W =
 36   42   54   36  197  106   52  132  106  146  166  100   81   83
 90   69  107   83  236   25   53  114  110  138   41   57   66  102
195   98  155  103   58   70   78   98  100   65   67   82  100   92
Rows and columns are counted from 0.
row 0 col 0 => 36
row 2 col 3 => 103
row 2 col 0 => 195
row 2 col 4 => 58
row 1 col 1 => 69
row 0 col 1 => 42
row 2 col 1 => 98
row 0 col 3 => 36
row 1 col 5 => 25
row 1 col 6 => 53
row 1 col 11 => 57
row 0 col 8 => 106
row 2 col 13 => 92

x =
-11, -2, 14, -39, 0, -3, 17, -18, -14, -5, -13, -16, 0
-12, -1, 1, 19, 1, -2, 2, -22, -18, -18, -5, -15, -24
-15, -3, 0, 20, 4, -2, 1, -23, -18, -17, -4, -14, -25
-16, 3, 5, 20, 5, -5, 5, -24, -18, -15, -4, -18, -19
-8, -5, 17, -38, 4, -12, 17, -14, -13, -12, -13, -15, -1
8, -5, 10, -7, 3, -4, -9, -5, 0, 14, -6, -3, 4
-16, -23, 0, -1, 5, -14, 5, 14, -7, 0, 1, 18, -13
-8, -8, 6, 0, -4, -3, 3, 8, 11, 5, -3, -8, 5
-12, 2, 13, -37, 1, -3, 17, -17, -14, -6, -12, -18, 0
3, -5, 12, -7, 0, -6, -11, -9, 4, 12, -9, -5, 4
9, -4, 11, -8, 2, -6, -2, -7, -2, 12, -5, -1, 3
-18, -23, 3, -6, 4, -13, 10, 14, -9, 0, 1, 20, -16
-10, 0, 16, -39, 2, -2, 18, -16, -14, -7, -12, -16, -1
-18, -1, 3, 18, 4, 0, 4, -21, -16, -18, -1, -14, -24
x[0,0] => -11
x[3,6] => 5
x[3,7] => -24
x[3,11] => -18
x[12,8] => -14
x[0,12] => 0
x[13,8] => -16
x[9,12] => 4
x[8] => [-12, 2, 13, -37, 1, -3, 17, -17, -14, -6, -12, -18, 0]
x[2,10] => -4
x[10,7] => -7
x[13,7] => -21
x[10] => [9, -4, 11, -8, 2, -6, -2, -7, -2, 12, -5, -1, 3]
x[0,1] => -2
x[3,0] => -16
x[4] => [-8, -5, 17, -38, 4, -12, 17, -14, -13, -12, -13, -15, -1]
x[13,3] => 18
x[10,10] => -5
x[:, 8] => [-14, -18, -18, -18, -13, 0, -7, 11, -14, 4, -2, -9, -14, -16]
x[13,2] => 3
x[6,0] => -16
x[:, 3] => [-39, 19, 20, 20, -38, -7, -1, 0, -37, -7, -8, -6, -39, 18]
x[1,2] => 1
x[0,8] => -14
x[:, 5] => [-3, -2, -2, -5, -12, -4, -14, -3, -3, -6, -6, -13, -2, 0]
x[:, 2] => [14, 1, 0, 5, 17, 10, 0, 6, 13, 12, 11, 3, 16, 3]
x[5,8] => 0
x[2,6] => 1
x[13,6] => 4
x[:, 0] => [-11, -12, -15, -16, -8, 8, -16, -8, -12, 3, 9, -18, -10, -18]
x[:, 9] => [-5, -18, -17, -15, -12, 14, 0, 5, -6, 12, 12, 0, -7, -18]
x[9,11] => -5
x[1,6] => 2
x[9,4] => 0
x[9] => [3, -5, 12, -7, 0, -6, -11, -9, 4, 12, -9, -5, 4]
x[3,2] => 5

grid = ((6, 7, 4, 4, 4, 7, 6, 6, 4, 4, 5), (3, 5, 5, 7, 7, 4, 4, 4, 5, 7, 7), (6, 6, 5, 4, 5, 6, 6, 6, 5, 5, 5), (4, 4, 7, 7, 8, 4, 4, 5, 7, 8, 7), (5, 5, 5, 5, 6, 5, 5, 5, 5, 6, 5), (6, 4, 7, 4, 6, 6, 6, 5, 5, 6, 6), (3, 6, 4, 8, 6, 3, 3, 4, 6, 6, 6), (5, 6, 5, 4, 6, 6, 5, 5, 4, 6, 6), (7, 7, 4, 4, 2, 7, 7, 7, 4, 2, 3), (6, 7, 3, 5, 3, 6, 6, 6, 4, 3, 4), (6, 6, 4, 4, 5, 6, 6, 6, 5, 5, 5), (6, 7, 3, 5, 3, 6, 6, 6, 4, 3, 4))
grid[-12][-11]	6
grid[:, -7]	[4, 7, 5, 8, 6, 6, 6, 6, 2, 3, 5, 3]
grid[-5][1]	6
grid[5][7]	5
grid[6][1]	6
grid[-2][2]	4
grid[4][-8]	5
grid[-9][-8]	7
grid[3][7]	5
grid[-7][-7]	6
grid[6][3]	8
grid[2][8]	5
grid[-6][-7]	6
grid[11][7]	6
grid[:, 8]	[4, 5, 5, 7, 5, 5, 6, 4, 4, 4, 5, 4]
grid[11]	[6, 7, 3, 5, 3, 6, 6, 6, 4, 3, 4]
grid[9]	[6, 7, 3, 5, 3, 6, 6, 6, 4, 3, 4]
grid[0][-2]	4
grid[:, 7]	[6, 4, 6, 5, 5, 5, 4, 5, 7, 6, 6, 6]
grid[-9][8]	7
grid[:, 0]	[6, 3, 6, 4, 5, 6, 3, 5, 7, 6, 6, 6]
grid[8][10]	3
grid[-6][6]	3
grid[2][4]	5
grid[-6][-4]	4
grid[10][4]	5
grid[6]	[3, 6, 4, 8, 6, 3, 3, 4, 6, 6, 6]
grid[11][-11]	6
grid[-2][7]	6
grid[3][5]	4
grid[1]	[3, 5, 5, 7, 7, 4, 4, 4, 5, 7, 7]
grid[:, -1]	[5, 7, 5, 7, 5, 6, 6, 6, 3, 4, 5, 4]
grid[7][5]	6
grid[1][-10]	5
grid[8][3]	4
grid[-9][-10]	4
grid[4]	[5, 5, 5, 5, 6, 5, 5, 5, 5, 6, 5]

m = array([3, 1, 5, 5, 9, 6, 4, 5, 5, 5, 4, 5, 5, 5, 4, 5])
m[0] = 3
m[15] = 5
m[9] = 5
m[13] = 5
m[6] = 4
m[4] = 9

A =
0.147	0.186	-0.058	-0.017	-0.025	0.135	0.148	-0.151	-0.023	-0.052	0.009	0.122	0.091	0.144
0.058	0.081	0.073	0.165	-0.076	-0.036	0.051	0.189	0.094	0.111	-0.062	0.044	0.092	0.066
A[0, 0] = 0.147
A[:, 9] = [-0.052, 0.111]
A[1, 8] = 0.094
A[1, 13] = 0.066
A[0, 4] = -0.025
A[0, 6] = 0.148
A[1, 3] = 0.165
A[:, 0] = [0.147, 0.058]
A[1, 10] = -0.062
A[0, 13] = 0.144
A[0, 3] = -0.017
A[1, 1] = 0.081
A[1, 5] = -0.036
A[0, 7] = -0.151
A[:, 10] = [0.009, -0.062]

M =
-27, 1, -27, 18, -29, 7
-26, 1, -33, 26, -20, 6
-22, 4, -23, 15, -35, 10
-32, -12, -20, 18, -12, 2
-23, -19, -19, 27, -1, 3
-12, 4, -7, 15, 1, 43
-9, 5, -12, 18, -5, 45
-3, 23, -3, 34, 2, 4
-4, 11, -16, 43, 3, 1
-16, -1, -29, 39, -3, 1
11, -11, -2, 24, -22, 26
-23, 16, 9, 9, 1, 15
-6, 8, -23, 21, -23, 39
Rows and columns are counted from 0.
(0, 0) = -27
(0, 3) = 18
(5, 4) = 1
(9, 4) = -3
(9, 3) = 39
(8, 0) = -4
(5, 3) = 15
(5, 1) = 4
(2, 1) = 4
(4, 1) = -19
(10, 1) = -11
(1, 5) = 6
(8, 4) = 3
(10, 0) = 11
(11, 0) = -23
(8, 1) = 11
(8, 3) = 43
(3, 3) = 18
(4, 5) = 3
(12, 1) = 8
(3, 1) = -12
(4, 0) = -23
(12, 5) = 39
(12, 4) = -23
(1, 4) = -20
(4, 4) = -1
(11, 2) = 9
(11, 4) = 1
(6, 2) = -12
(12, 2) = -23
(5, 2) = -7

data =
26,35,22,-22,-32
-10,-16,-9,-6,38
6,-6,-20,-7,7
19,-2,6,28,25
29,16,14,25,-15
11,38,12,5,-22
0,-3,-15,1,-21
18,29,26,-10,-31
-14,1,7,12,-2
-5,35,16,-11,33
9,1,40,3,11
-3,30,18,35,-1
8,-1,1,18,-18
24,-17,17,17,10
-2,19,0,-50,11
data[0,0]: 26
data[1]: [-10, -16, -9, -6, 38]
data[:, -4]: [35, -16, -6, -2, 16, 38, -3, 29, 1, 35, 1, 30, -1, -17, 19]
data[-12,-2]: 28
data[14,3]: -50
data[9,3]: -11
data[11,-4]: 30
data[-15]: [26, 35, 22, -22, -32]
data[-8,0]: 18
data[:, -2]: [-22, -6, -7, 28, 25, 5, 1, -10, 12, -11, 3, 35, 18, 17, -50]
data[2]: [6, -6, -20, -7, 7]
data[-5,-3]: 40
data[6,-2]: 1
data[-9,-4]: -3
data[2,-4]: -6
data[-7]: [-14, 1, 7, 12, -2]
data[4,-5]: 29
data[2,2]: -20
data[3,2]: 6
data[11,-5]: -3
data[-13,4]: 7
data[11,3]: 35
data[13,4]: 10
data[-10,-4]: 38
data[5,0]: 11
data[-4,4]: -1
data[12,2]: 1
